In the rows, zero is written as 128.
Each row of numbers belongs to one of the objects below and depends on some of the facts about them. Some rows are named. Which object is each other row?

How the objects are related:
k_102 ε [k_235]
k_110 ε [k_414 k_701 k_471 k_248 k_289]
k_113 ε [k_165 k_676 k_615]
k_126 ε [k_4 k_222 k_618 k_742 k_831 k_623 k_751 k_562]
k_127 ε [k_562]
k_185 ε [k_855]
k_237 ε [k_123 k_498 k_319 k_248]
k_28 ε [k_802 k_402 k_99 k_288]
k_285 ε [k_865 k_977 k_222 k_255 k_751]
k_29 ε [k_498 k_964]
k_326 ε [k_826 k_618 k_381 k_964]
k_332 ε [k_802 k_674 k_227 k_123 k_669]
k_333 ε [k_519 k_222 k_639]
k_351 ε [k_519 k_267 k_665 k_751 k_729 k_935]
k_386 ε [k_263 k_903 k_811 k_819]
k_399 ε [k_402 k_623]
k_412 ε [k_222 k_180 k_415 k_471 k_811]
k_416 ε [k_498 k_972 k_995 k_235 k_811]
k_42 ε [k_471 k_487]
k_437 ε [k_656 k_844 k_360 k_738 k_907]
k_463 ε [k_414 k_826 k_862 k_916 k_17]
k_485 ε [k_148 k_674 k_809 k_686 k_705]
k_488 ε [k_179 k_300 k_903]
k_489 ε [k_558 k_972 k_341 k_360]
k_490 ε [k_349 k_277 k_257]
k_502 ε [k_19]
k_533 ε [k_618]
k_542 ε [k_742 k_981 k_686]
k_543 ε [k_656 k_986]
k_554 ε [k_192]
k_555 ε [k_674 k_402 k_972 k_995 k_216 k_17]
k_570 ε [k_977 k_165 k_180 k_563 k_530]
k_587 ε [k_890 k_137]
k_613 ε [k_802]
k_621 ε [k_267 k_981 k_34]
k_635 ε [k_226 k_964]
k_640 ε [k_512 k_615]
k_644 ε [k_392 k_738 k_935]
k_654 ε [k_179 k_248]
k_664 ε [k_427]
k_668 ε [k_99 k_300 k_32 k_381]
k_692 ε [k_865 k_676 k_981]
k_710 ε [k_639 k_427 k_248]
k_724 ε [k_148]
k_730 ε [k_558 k_904]
k_75 ε [k_487]
k_762 ε [k_996 k_669 k_415 k_257 k_725 k_248]
k_787 ε [k_674 k_563 k_192]
k_794 ε [k_71 k_903 k_19 k_738]
k_805 ε [k_148 k_890 k_246 k_71]
k_845 ε [k_674 k_414 k_263 k_986]
k_847 ε [k_972]
k_848 ε [k_180 k_959 k_916]
k_85 ε [k_362 k_4 k_165 k_71 k_819 k_289]
k_861 ε [k_904 k_828 k_830]
k_866 ε [k_392 k_32]
k_886 ε [k_4 k_995 k_916]
k_902 ε [k_900 k_729]
k_906 ε [k_639 k_562]
k_914 ε [k_227 k_830]
k_92 ε [k_558 k_487]
k_939 ε [k_639 k_530]
k_950 ε [k_235 k_192]
k_952 ε [k_478 k_471 k_34]
k_958 ε [k_855 k_180 k_996 k_639 k_725 k_471 k_941]
k_987 ε [k_701 k_48]
k_993 ε [k_165]
[k_102 k_165 k_173 k_185 k_227 k_237 k_246 k_248 k_257 k_289 k_326 k_341 k_351 k_381 k_386 k_392 k_412 k_414 k_42 k_487 k_488 k_490 k_519 k_533 k_543 k_554 k_570 k_587 k_623 k_639 k_674 k_692 k_701 k_738 k_802 k_847 k_848 k_855 k_862 k_886 k_906 k_916 k_941 k_950 k_958 k_972 k_986 k_987] λ 322
[k_110 k_113 k_123 k_137 k_148 k_19 k_192 k_216 k_222 k_226 k_235 k_263 k_267 k_277 k_28 k_285 k_288 k_29 k_300 k_319 k_32 k_333 k_34 k_349 k_399 k_402 k_416 k_427 k_437 k_463 k_471 k_478 k_485 k_489 k_502 k_530 k_542 k_562 k_563 k_613 k_615 k_635 k_640 k_654 k_656 k_664 k_668 k_676 k_71 k_710 k_724 k_729 k_742 k_762 k_794 k_805 k_809 k_811 k_819 k_826 k_828 k_830 k_845 k_85 k_861 k_902 k_903 k_914 k_92 k_952 k_959 k_964 k_977 k_981 k_99 k_996] λ 906
[k_126 k_127 k_17 k_179 k_180 k_255 k_332 k_360 k_362 k_4 k_415 k_48 k_498 k_512 k_555 k_558 k_618 k_621 k_644 k_665 k_669 k_686 k_705 k_725 k_730 k_75 k_751 k_787 k_831 k_844 k_865 k_866 k_890 k_900 k_904 k_907 k_935 k_939 k_993 k_995] λ 285
{k_102 k_248 k_263 k_333 k_386 k_415 k_42 k_463 k_48 k_485 k_490 k_502 k_555 k_563 k_623 k_639 k_644 k_654 k_668 k_705 k_762 k_787 k_848 k_855 k_902 k_903 k_907 k_958 k_959 k_964} ξ zapem
{k_110 k_123 k_148 k_165 k_180 k_185 k_222 k_237 k_289 k_319 k_341 k_381 k_399 k_4 k_416 k_471 k_488 k_530 k_570 k_664 k_676 k_686 k_730 k_738 k_811 k_845 k_85 k_861 k_900 k_904 k_916 k_941 k_972 k_981 k_995 k_996} ξ breklok
{k_113 k_126 k_137 k_17 k_173 k_179 k_19 k_192 k_216 k_227 k_246 k_255 k_257 k_267 k_277 k_28 k_285 k_288 k_29 k_32 k_326 k_332 k_34 k_349 k_351 k_360 k_362 k_392 k_402 k_412 k_414 k_427 k_437 k_478 k_489 k_498 k_512 k_519 k_533 k_542 k_543 k_554 k_562 k_587 k_613 k_615 k_618 k_621 k_635 k_640 k_656 k_665 k_669 k_674 k_692 k_71 k_710 k_724 k_725 k_742 k_75 k_794 k_802 k_805 k_809 k_819 k_826 k_828 k_831 k_844 k_847 k_862 k_865 k_866 k_886 k_906 k_92 k_935 k_939 k_950 k_952 k_977 k_986 k_987 k_99 k_993} ξ soflu
{k_127 k_226 k_235 k_300 k_487 k_558 k_701 k_729 k_751 k_830 k_890 k_914} ξ sepum

Some rows with their names:
k_333: [137 157  97 144 170  93 126 102  98 134 136  83 197 145 129 115 129 177
 113 119 121 142 123 138  59 140 146 167 179 138 140 154 136 122 111  86
 117  89 170 124 167  85  95  94 170 126 114 121  99 113]
k_742: [ 84 131 123 140 123 104 183 106 117 107 121  92 184 110 118 143 158 130
 143 141 118 130 156 141  58 160 146 124 188 143 159 185 152 145 122 117
 128  79 133 114 136 121  80  93 133 167 111 101 108  94]
k_126: [122 120  80 157 172  77 133 127 100 130 117  83 197 118 109 118 119 156
 135 128 135 146 152 126  68 118 134 170 190 136 157 183 173 137 106  89
  97  82 192 114 155  90  76  60 112 144  93  96 110  68]
k_623: [119 128 150 136 139 113 153  93 103 137 146  93 201  85 107 166 141 155
 110 143  90 116 153 149  48 168 165 127 165 135 144 143 176 144 129 104
 112  89 118 121 178 108  70 125 164 175 110 100 106 123]
k_227: [101 121 109 142 116 109 206  88 127 167 111 107 188  96  94 141 139 147
 139 101 119 129 181 162  85 180 158 115 191 135 162 160 177 144 123  94
 142  96 112 143 160 125  77 108 118 165 113 109 131 108]
k_360: [106 123 109 164  92 117 209 101 131 159 104 121 184 105  99 120 144 143
 117 108 108 127 186 147 108 180 120 129 196 140 155 176 160 120 105  91
 141  95 121 144 158 139  65  96 129 142 129  85 146 106]
k_676: [117 132 112 159 148 125 162 108 122 133 121  99 173 144 130 135 168 140
 111 124  96 123 122 153  59 194 127 106 180 133 174 175 149 159  99 132
 126  89 130 116 117 167  95 105 144 149 122  86 113 133]
k_179: [103 114  96 164 104 105 209 106 134 152  88 106 187 111 108 132 140 147
 126 105 113 123 176 152  98 163 132 122 189 141 149 162 151 130 117  89
 132  88 116 135 158 133  83  98 125 157 110  90 125  98]
k_941: [130 128  83 183 159 120 177  94 135 186 103  87 185 145 113 146 144 152
 112  95 102 127 127 164  68 177 150  93 180 133 160 146 150 164 116  78
 128  98 119 130 126 135 119 117 135 162 111 105 114 149]
k_890: [151 110 130 169 126 103 184 115 150 135 104 117 192 102  92 121 150 145
 124 131 102  86 161 144  67 182  93 129 189 127 154 136 162 150 104 116
 142 101 112 147 148 183  85 106 156 133 128  67 120  98]
k_705: [132 115 139 145 130 123 170 100 122 133 109 114 197 105 116 135 140 172
 101 120  91 106 156 152  82 163 128 144 164 127 154 139 163 135 113 122
 115  93 117 130 191 136  59 119 162 141 117  78 109 110]
k_828: [ 99 143 100 144 109 104 195  99 118 153 120 104 186 116 108 120 145 153
 137  96 128 140 169 156  92 183 140 130 197 142 153 175 155 131 111 103
 152  87 127 143 157 130  86  94 122 139 127 104 135 108]
k_644: [155 138 111 166 145 110 132 104  97 156 142 114 196 121 116 110 127 178
  96 118  93 135 149 128  90 166 118 178 179 133 139 161 156 109  93  90
 117  98 167 134 183 106  61  92 165 109 129  88 134 117]
k_724: [113 125 102 134 142  97 176  99 121 121 116 115 178 133 112 102 146 163
 146 109 132 144 158 139  83 171 127 155 194 126 188 184 171 146  97 136
 138  92 148 131 153 127  66  72 127 124 115  94 121  82]
k_729: [135 139 131 168 127  94 157 115 121 138 139  94 190  96 104 124 154 131
 124 144 118 102 144 145  31 181 116 123 201 149 128 163 141 136 115 102
 146  88 134 146 135 156 103 102 156 142 140  94 126 110]
k_478: [ 93 141  98 147 121 101 199  95 127 136 111  97 184 135 114 120 146 145
 139 108 127 139 155 147  81 163 141 125 200 138 158 173 139 131 115  92
 147  88 136 134 138 118  98  93 136 150 115 112 117 107]
k_972: [120 109 125 150 132 132 176 103 120 186 121 102 184  90 108 154 150 152
 109  95  88 112 152 179  73 212 143  89 172 130 167 154 192 164 107 121
 131  94  98 143 147 162  78 129 111 166 123  86 131 147]

Which object is each row?
No name comes twice in this set of rows, the named rows included.
[124 119 115 168 156 131 185  91 141 151 115 104 177 133 114 160 156 133
 119 131  87 118 134 153  57 200 133  94 173 120 185 150 165 179 107 115
 125 105 104 117 119 161  97 117 149 167 109  83 111 138]  k_165
[113 118 100 134 145  99 176  96 114 170 124 105 190  97  91 130 129 166
 142  99 130 145 180 153  87 173 152 142 192 128 174 169 193 148 110 106
 132  95 140 143 171 113  71  88 113 149 109 108 133  91]  k_847
[ 88 121 116 121 117 104 181 105 113 134 114  97 188  94 107 133 148 158
 146 103 130 125 166 162  78 169 152 127 186 138 165 176 177 144 117 138
 135  81 117 138 170 133  71  97 103 157 113 102 120  98]  k_216
[117 125  63 169 153  89 174 113 130 145  91  93 189 142 103 109 125 162
 135 108 132 143 146 134  84 129 132 152 189 134 157 161 151 136 113  75
 120  90 163 125 152  99  98  78 132 143  93 105 107  84]  k_939
[106 131 121 152 102 115 195  90 117 156 141 112 185  94  92 141 141 130
 127 134 103 140 186 140  80 192 146 126 200 140 165 184 170 138 108  82
 139  95 133 132 146 123  73  93 134 157 125 101 146 108]  k_392
[ 93 107 107 156 105 108 201 109 130 156  87  98 196  94 105 138 142 149
 124  99 121 116 176 160  87 154 142 111 181 142 152 158 170 135 126  99
 128  81 109 133 170 122  77 107 108 171 110  91 119  96]  k_498
[ 97 117 109 161 121 100 182 118 123 126 107  89 192 100 103 144 143 132
 125 142 113 129 161 139  61 137 140 135 186 140 149 180 159 139 120  95
 108  79 143 110 148 116  77  88 126 167 100  90 109  83]  k_831
[132 137  72 162 171 114 138 111 115 174 118  89 180 150 128 112 150 168
 114  79 121 137 116 164  75 178 133 125 180 141 157 161 150 151 101 110
 131  89 147 135 138 141 110  97 120 133 121 102 118 135]  k_664
[124 129 104 160 131 118 182  98 133 151  87  94 198 123 120 141 135 171
  99 102  98 110 140 154  83 142 145 127 167 140 125 125 137 121 132  80
 128  90 106 131 179 117  96 130 169 152 111  96  99 128]  k_415
[156 121  80 162 180 114 135 106 109 196 132 101 183 128 109 124 137 168
 118  91 106 146 136 160  76 196 136 135 181 128 176 163 182 161  89 107
 125 102 160 143 145 142  90  93 117 128 120  93 143 135]  k_488
[116 115  96 134 163  92 141 111  96 161 137  91 200  92  91 129 125 164
 142 118 135 153 166 145  72 149 162 156 191 134 166 179 196 153 111  97
 114  88 167 130 167  93  70  77 101 154 100 108 125  85]  k_326
[125 126  83 151 156  93 186  93 122 162 115 104 188 129  93 117 125 164
 145 102 132 152 160 143  84 160 150 148 195 122 177 163 174 147 110  85
 138 102 151 135 156 104  91  82 126 146 100 114 126  98]  k_987

Now the same objects, written a new way:
Some rows with their names:
k_639: [ 74 115 124 147 136  68 164 153 107 111 142 113 137]
k_710: [ 62 113 189 169 125 145 127 137 151 144 150 117 107]
k_958: [ 43 112 206 201 118 112 123 121 117 135 157 112  83]
k_180: [104 127 100 130 140 102 135 150 135 103 159 122 134]
k_248: [ 70 104 118 130 143  76 154 137  94 112 129 111 128]
k_185: [ 79 110 163 167 118 121 115 153 138 116 146 127  91]
k_402: [ 83  78 115 115 147 138 149 145 120 122 131 113 144]
k_362: [ 93  88 120 156 147 136 144 154 122  99 166 102 143]
k_179: [ 93  94 109 130 150 130 139 143 110 104 151  99 129]
k_519: [101  92 137 162 133 105 159 181 127 105 155 125 141]
k_17: [ 92  90 111 124 154 137 134 135 111 105 146  95 129]
k_487: [ 59 109 109 126 137 116 139 154  84 100 134 159 112]
k_563: [ 58  88 126 142 138 108 158 136 114 132 149 123 149]
k_127: [ 49 123 142 183 124 142 126 143 112 105 186 162 109]
k_903: [ 67  55 105 137 145 128 167 135  98 122 145 117 151]
k_904: [ 91  90  96 113 146 147 121 132 110 104 145 106 114]
k_987: [ 76  96 175 171 128 139 117 147 124 115 148 108  98]

Which object is each row?
No name comes twice in this set of rows, the named rows included.
[ 68  91 196 203 119 154 138 157 153 136 172 121 121]  k_285
[ 90 138 127 131 150 106 136 145 130 115 151  98 128]  k_725
[ 96 109 111 135 134 108 155 168 148 122 157 140 157]  k_222
[103  78 106 161 146 138 152 172 120  93 176 114 156]  k_935
[ 92 116 121 120 155 123 131 128 120 111 142  95 124]  k_669
[ 69  84 156 159 119 167 123 142 142 128 153 133 109]  k_399
[ 89  67 113 126 129 145 127 151 104  98 129 126 103]  k_341
[ 71  84 137 151 133 180 106 121 113 109 155 111  85]  k_730
[ 71  70 107 159 146 128 155 138  87 100 166 107 136]  k_705
[ 69 118  90 157 134 113 157 173 107  95 182 168 145]  k_751
[ 57  53 148 203 132 165 138 127  94 107 183 110 120]  k_644

